Below is a small trained network, with its code and all its weights. Each question gives an input and a class and asks what happens when units are switched off, that is, made to give their printed mean instead of their output.

import numpy as np


def w(rows, s, z=0):
    codes = np.array(rows[::2]) - 128.0
    scale = np.full(codes.shape[1], s)
    scale[-1] = z or s
    return codes * scale


def f(y):
    return np.maximum(y, 0)


def log_softmax(a):
    a = a - a.max(-1, keepdims=True)
    return a - np.log(np.exp(a).sum(-1, keepdims=True))


def net(x, mask):
    res = np.array(x, float).reshape(1, 7) / 4 @ E
    y = f(res @ A[0][:, :-1].T + A[0][:, -1])
    res = res + np.where(mask, y, B[0][:, -1]) @ B[0][:, :-1]
    return log_softmax(res[-1] @ U[:, :-1].T + U[:, -1])


A, B = {}, {}
E = w([
[132,125,138,121,123,138,130,139,131],'x0',
[252,109,233,107,49,26,90,48,125],'x1',
[35,207,118,50,17,193,83,18,140],'x2',
[199,21,111,30,208,210,178,15,98],'x3',
[14,83,253,179,144,110,250,66,211],'x4',
[125,122,130,126,126,129,127,134,133],'x5',
[132,138,143,134,139,138,120,126,123],'x6',
],0.0067)
A[0] = w([
[93,197,127,82,63,176,117,55,161,9],'neuron 0',
[235,171,2,58,92,177,8,201,34,5],'neuron 1',
[58,190,127,84,48,169,116,49,136,29],'neuron 2',
[200,131,204,90,83,65,94,95,139,111],'neuron 3',
[60,167,26,127,201,225,160,195,111,110],'neuron 4',
[57,150,31,117,199,243,125,189,142,128],'neuron 5',
[31,136,114,144,179,198,210,162,146,121],'neuron 6',
[102,178,124,163,72,85,82,197,138,47],'neuron 7',
[195,59,154,174,202,82,175,200,137,10],'neuron 8',
[166,62,109,53,192,191,163,49,103,82],'neuron 9',
[196,52,150,216,247,19,180,209,130,49],'neuron 10',
[163,114,186,134,100,63,146,91,139,115],'neuron 11',
[190,43,109,71,183,206,133,54,133,87],'neuron 12',
[31,65,244,180,117,143,240,85,195,15],'neuron 13',
[77,208,149,228,70,47,67,197,171,57],'neuron 14',
[196,112,175,115,96,51,84,74,146,117],'neuron 15',
[207,132,174,103,67,66,118,84,110,128],'neuron 16',
[202,130,181,105,75,52,108,83,119,117],'neuron 17',
[167,48,119,49,198,176,155,49,96,110],'neuron 18',
[37,177,146,42,43,171,93,29,145,63],'neuron 19',
[187,117,148,98,100,41,90,81,132,81],'neuron 20',
[173,57,118,52,185,205,159,56,123,70],'neuron 21',
],0.0061,0.0018)
B[0] = w([
[159,137,80,69,156,169,88,152,94,198],'neuron 0',
[208,138,214,113,213,25,186,32,253,255],'neuron 1',
[184,140,90,64,143,168,90,167,95,212],'neuron 2',
[65,76,113,180,123,162,99,97,117,195],'neuron 3',
[67,58,122,193,132,157,88,71,109,242],'neuron 4',
[83,49,131,189,117,161,84,77,132,242],'neuron 5',
[110,74,138,176,145,138,101,88,144,221],'neuron 6',
[94,177,153,147,82,105,180,151,109,188],'neuron 7',
[166,146,75,60,146,158,79,167,92,208],'neuron 8',
[80,171,144,145,70,85,170,189,96,218],'neuron 9',
[190,151,46,15,160,197,60,177,82,247],'neuron 10',
[115,84,133,158,146,146,99,96,129,178],'neuron 11',
[90,170,140,154,75,97,182,178,112,218],'neuron 12',
[205,149,196,87,202,52,163,52,224,245],'neuron 13',
[82,190,150,153,38,97,208,195,82,226],'neuron 14',
[98,90,125,180,118,164,90,107,125,193],'neuron 15',
[75,59,120,173,123,159,85,94,120,194],'neuron 16',
[91,63,116,179,127,138,98,122,111,195],'neuron 17',
[100,183,136,165,80,109,182,175,96,223],'neuron 18',
[181,146,70,44,185,166,74,170,87,236],'neuron 19',
[108,82,111,162,113,135,103,94,130,182],'neuron 20',
[88,175,141,147,74,109,192,187,109,217],'neuron 21',
],0.0077,0.0088)
U = w([
[71,7,111,232,119,180,90,80,114,254],'0',
[83,224,143,172,34,94,205,204,89,84],'1',
[183,147,50,19,166,197,79,168,87,135],'2',
[183,132,197,121,196,49,171,50,228,93],'3',
],0.011,0.00031)

Each question gives the input, the list of numbers given to net, and the class t.
The units are the neurons (one row each of A and B). Each row of codes is followed by its name. A weight is (code - 128) times the scale printed after its matrix; where a second scale follows, it is the last column's (A, B and U).
mask holds one flag per neuron, in row order. A switched-off neuron (its flag False) gives its mean, the last column of its row in B, instead of its output. The means were averaged over made-up inputs and are rounded, as every weight is.
A unit's drop is (log p(t) with every unit on - log p(t) with that unit switched off) / (log p(t) with every unit on - log p(t) with every unit switched off).
The circuit of an input: a set's keep is (log p(t) with only the set's units on - log p(t) with every unit switched off) / (log p(t) with every unit on - log p(t) with every unit switched off). Starting from the 12 units with the biggest drops (on a tie, the unit counted first), units are removed one at a time, each time the one whose removal leaves the highest keep (on an exact tie, the one counted first), for as long as the keep stays at least 0.8.
units of the circuit, in order: the units of the circuit, biggest drop first
top k neurons: the k neurons with the biggest drops, biggest first
drop of u: that unit's drop, to one decimal
input [2,-7,-2,3,-7,-6,8], class 0: top 2 neurons => [neuron 4; neuron 5]
input [5,-4,2,3,-8,3,-8], class 3: units of the circuit, in order => [neuron 1]
input [-2,-3,2,6,8,-6,5], class 3: top 2 neurons => [neuron 13; neuron 14]
input [7,-5,7,-4,-2,2,-4], class 2: top 2 neurons => [neuron 19; neuron 2]
input [-3,-6,3,-7,8,5,7], class 3: top 2 neurons => [neuron 13; neuron 6]
input [0,-1,-6,-5,-7,6,6], class 3: top 2 neurons => [neuron 1; neuron 19]
input [8,3,8,-7,-4,2,-5], class 2: top 2 neurons => [neuron 19; neuron 2]
input [4,-5,4,-3,-2,-8,5], class 0: top 3 neurons => [neuron 10; neuron 5; neuron 4]
input [3,3,-7,5,0,3,6], class 2: top 2 neurons => [neuron 10; neuron 8]
input [-6,-7,-5,-7,5,-6,2], class 0: top 3 neurons => [neuron 6; neuron 4; neuron 5]
input [-8,-7,-8,7,8,-4,7], class 2: top 3 neurons => [neuron 10; neuron 8; neuron 1]
input [8,-4,4,3,-6,-8,-8], class 3: top 2 neurons => [neuron 1; neuron 10]
input [0,6,-6,6,3,6,-3], class 0: drop of neuron 15 => 0.6
input [3,4,2,-7,8,-2,2], class 3: units of the circuit, in order => [neuron 13]
input [-6,-8,3,-7,0,0,4], class 0: drop of neuron 6 => 0.1
input [4,0,-3,5,4,-6,1], class 1: drop of neuron 1 => 0.2
